Below are the code and all the weights of a small trained network. Each question names an input and a target symbol and asks about switching units off, where a switched-off unit gives its printed mean instead of its output.

import numpy as np


def w(rows, s, z=0):
    codes = np.array(rows[::2]) - 128.0
    scale = np.full(codes.shape[1], s)
    scale[-1] = z or s
    return codes * scale


def norm(h):
    return h / np.sqrt((h * h).mean(-1, keepdims=True) + 1e-5)


def f(y):
    return np.maximum(y, 0)


def softmax(a):
    e = np.exp(a - a.max(-1, keepdims=True))
    return e / e.sum(-1, keepdims=True)


def log_softmax(a):
    a = a - a.max(-1, keepdims=True)
    return a - np.log(np.exp(a).sum(-1, keepdims=True))


def net(x, mask):
    ids = ['ΓΔΠΣΩβεζηλξτφψ'.index(c) for c in x.split()]
    T = len(ids)
    res = E[ids] + P[:T]
    u = 0
    for l in range(2):
        q, k, v = (norm(res) @ M[l].T for M in (Q, K, V))
        z = softmax(np.where(np.tri(T) > 0, q @ k.T / 2**0.5, -1e9)) @ v
        res = res + np.where(mask[u], z, O[l][:, -1]) @ O[l][:, :-1]
        u += 1
        y = f(norm(res) @ A[l][:, :-1].T + A[l][:, -1])
        res = res + np.where(mask[u : u + 12], y, B[l][:, -1]) @ B[l][:, :-1]
        u += 12
    return log_softmax(norm(res)[-1] @ U[:, :-1].T + U[:, -1])


Q, K, V, O, A, B = {}, {}, {}, {}, {}, {}
E = w([
[76,142,183],'Γ',
[178,104,127],'Δ',
[130,76,103],'Π',
[141,147,144],'Σ',
[98,83,163],'Ω',
[44,123,187],'β',
[155,135,78],'ε',
[149,178,95],'ζ',
[59,59,155],'η',
[152,112,46],'λ',
[150,4,74],'ξ',
[104,197,138],'τ',
[151,122,150],'φ',
[98,98,6],'ψ',
],0.017)
P = w([
[224,109,143],'0',
[108,102,15],'1',
[100,80,18],'2',
[103,104,12],'3',
[82,102,39],'4',
[90,116,36],'5',
],0.011)
Q[0] = w([
[93,90,36],'0.h1',
[255,180,238],'0.h1',
],0.071)
K[0] = w([
[165,153,160],'0.h1',
[2,116,69],'0.h1',
],0.089)
V[0] = w([
[155,203,243],'0.h1',
[190,252,107],'0.h1',
],0.04)
O[0] = w([
[124,251,176,225],'0.h1',
[154,244,55,254],'0.h1',
],0.029,0.0063)
A[0] = w([
[132,112,64,24],'0.n1',
[151,215,98,171],'0.n2',
[122,126,133,73],'0.n3',
[105,129,133,16],'0.n4',
[43,132,87,69],'0.n5',
[118,127,119,44],'0.n6',
[126,143,125,44],'0.n7',
[5,144,81,107],'0.n8',
[124,127,132,72],'0.n9',
[126,129,127,85],'0.n10',
[143,173,113,147],'0.n11',
[100,132,120,1],'0.n12',
],0.025,0.0054)
B[0] = w([
[184,41,116,149],'0.n1',
[211,4,191,253],'0.n2',
[125,132,127,128],'0.n3',
[104,121,132,128],'0.n4',
[138,117,152,135],'0.n5',
[129,130,121,128],'0.n6',
[131,127,129,133],'0.n7',
[168,111,149,147],'0.n8',
[117,133,127,128],'0.n9',
[132,126,129,128],'0.n10',
[168,68,158,192],'0.n11',
[89,150,118,128],'0.n12',
],0.041,0.018)
Q[1] = w([
[254,145,118],'1.h1',
[87,206,106],'1.h1',
],0.053)
K[1] = w([
[108,101,241],'1.h1',
[192,3,152],'1.h1',
],0.043)
V[1] = w([
[37,62,103],'1.h1',
[62,151,254],'1.h1',
],0.063)
O[1] = w([
[101,39,75,3],'1.h1',
[255,138,61,101],'1.h1',
],0.053,0.014)
A[1] = w([
[124,129,125,104],'1.n1',
[177,112,108,88],'1.n2',
[51,161,177,191],'1.n3',
[77,127,27,104],'1.n4',
[138,174,144,79],'1.n5',
[128,132,123,115],'1.n6',
[192,125,190,120],'1.n7',
[89,121,165,6],'1.n8',
[174,170,2,68],'1.n9',
[84,84,129,172],'1.n10',
[125,203,165,58],'1.n11',
[158,65,137,137],'1.n12',
],0.041,0.013)
B[1] = w([
[133,123,132,128],'1.n1',
[142,155,86,164],'1.n2',
[138,209,61,216],'1.n3',
[139,128,218,162],'1.n4',
[115,72,116,171],'1.n5',
[124,124,126,128],'1.n6',
[72,82,123,252],'1.n7',
[175,144,74,147],'1.n8',
[2,123,126,167],'1.n9',
[193,172,105,216],'1.n10',
[110,29,119,194],'1.n11',
[79,169,157,216],'1.n12',
],0.083,0.019)
U = w([
[215,135,121,184],'Γ',
[65,118,227,103],'Δ',
[123,124,121,251],'Π',
[178,129,223,100],'Σ',
[93,112,1,93],'Ω',
[177,144,20,128],'β',
[109,196,72,189],'ε',
[52,192,174,125],'ζ',
[217,51,69,83],'η',
[16,173,70,102],'λ',
[125,77,122,138],'ξ',
[138,183,174,186],'τ',
[203,59,209,34],'φ',
[37,107,93,97],'ψ',
],0.025,0.013)

Each question gives the input, a string of symbols that net reads in full, and the target symbol t.
The units are the heads (2 rows each of Q, K, V and O) and the neurons (one row each of A and B). Each row of codes is followed by its name. A weight is (code - 128) times the scale printed after its matrix; where a second scale follows, it is the last column's (O, A, B and U).
mask holds one flag per unit, layer by layer, with each layer's heads first. A switched-off unit (its flag False) gives its mean, the last column of its rows in O or B, instead of its output. The means were averaged over made-up inputs and are rounded, as every weight is.
A unit's drop is (log p(t) with every unit on - log p(t) with that unit switched off) / (log p(t) with every unit on - log p(t) with every unit switched off).
The circuit of an input: a set's keep is (log p(t) with only the set's units on - log p(t) with every unit switched off) / (log p(t) with every unit on - log p(t) with every unit switched off). Starting from the 12 units with the biggest drops (on a tie, the unit counted first), units are removed one at a time, each time the one whose removal leaves the highest keep (on an exact tie, the one counted first), for as long as the keep stays at least 0.8.
circuit, biggest first: the units of the circuit, biggest drop first
unit that matters most: the unit with the biggest drop
top k neurons: the k neurons with the biggest drops, biggest first
k most important neurons of layer l: the k neurons of layer l with the biggest drops, biggest first
drop of u: that unit's drop, to one decimal
input β λ Γ η τ, target β: circuit, biggest first : [0.h1; 1.h1]
input Δ Δ λ, target Δ: unit that matters most : 0.n2
input η λ ξ Γ ζ λ, target η: circuit, biggest first : [1.h1; 0.h1]
input Ω η ψ Σ ε, target Ω: circuit, biggest first : [0.h1; 1.h1; 1.n9; 0.n2]
input τ Δ β, target τ: circuit, biggest first : [1.h1; 0.h1]
input Γ ξ β, target Γ: circuit, biggest first : [0.h1; 1.h1]
input Σ Δ Γ η Ω ε, target Σ: circuit, biggest first : [0.n2; 1.n11]
input Δ Ω β ε, target Δ: top 3 neurons : [0.n2; 1.n7; 1.n12]
input Δ Σ Δ Γ ξ, target Δ: top 4 neurons : [0.n2; 1.n12; 1.n7; 1.n11]
input ψ Δ β τ Δ β, target ψ: circuit, biggest first : [1.h1; 0.h1; 0.n2]
input ζ Δ β ζ Σ, target ζ: 2 most important neurons of layer 1 : [1.n3; 1.n11]
input ζ Δ ζ Σ ξ φ, target ζ: top 2 neurons : [1.n3; 1.n11]
input Σ Δ η φ Δ, target Σ: top 2 neurons : [0.n2; 1.n11]
input Γ Ω Δ, target Γ: unit that matters most : 0.h1
input ζ τ η, target ζ: 3 most important neurons of layer 1 : [1.n3; 1.n11; 1.n10]
input ε λ Γ Ω ξ ζ, target ε: drop of 1.n7 : 0.0
input φ τ Δ Γ, target φ: drop of 0.h1 : 0.5
input λ τ τ η φ, target λ: drop of 1.n3 : 0.3
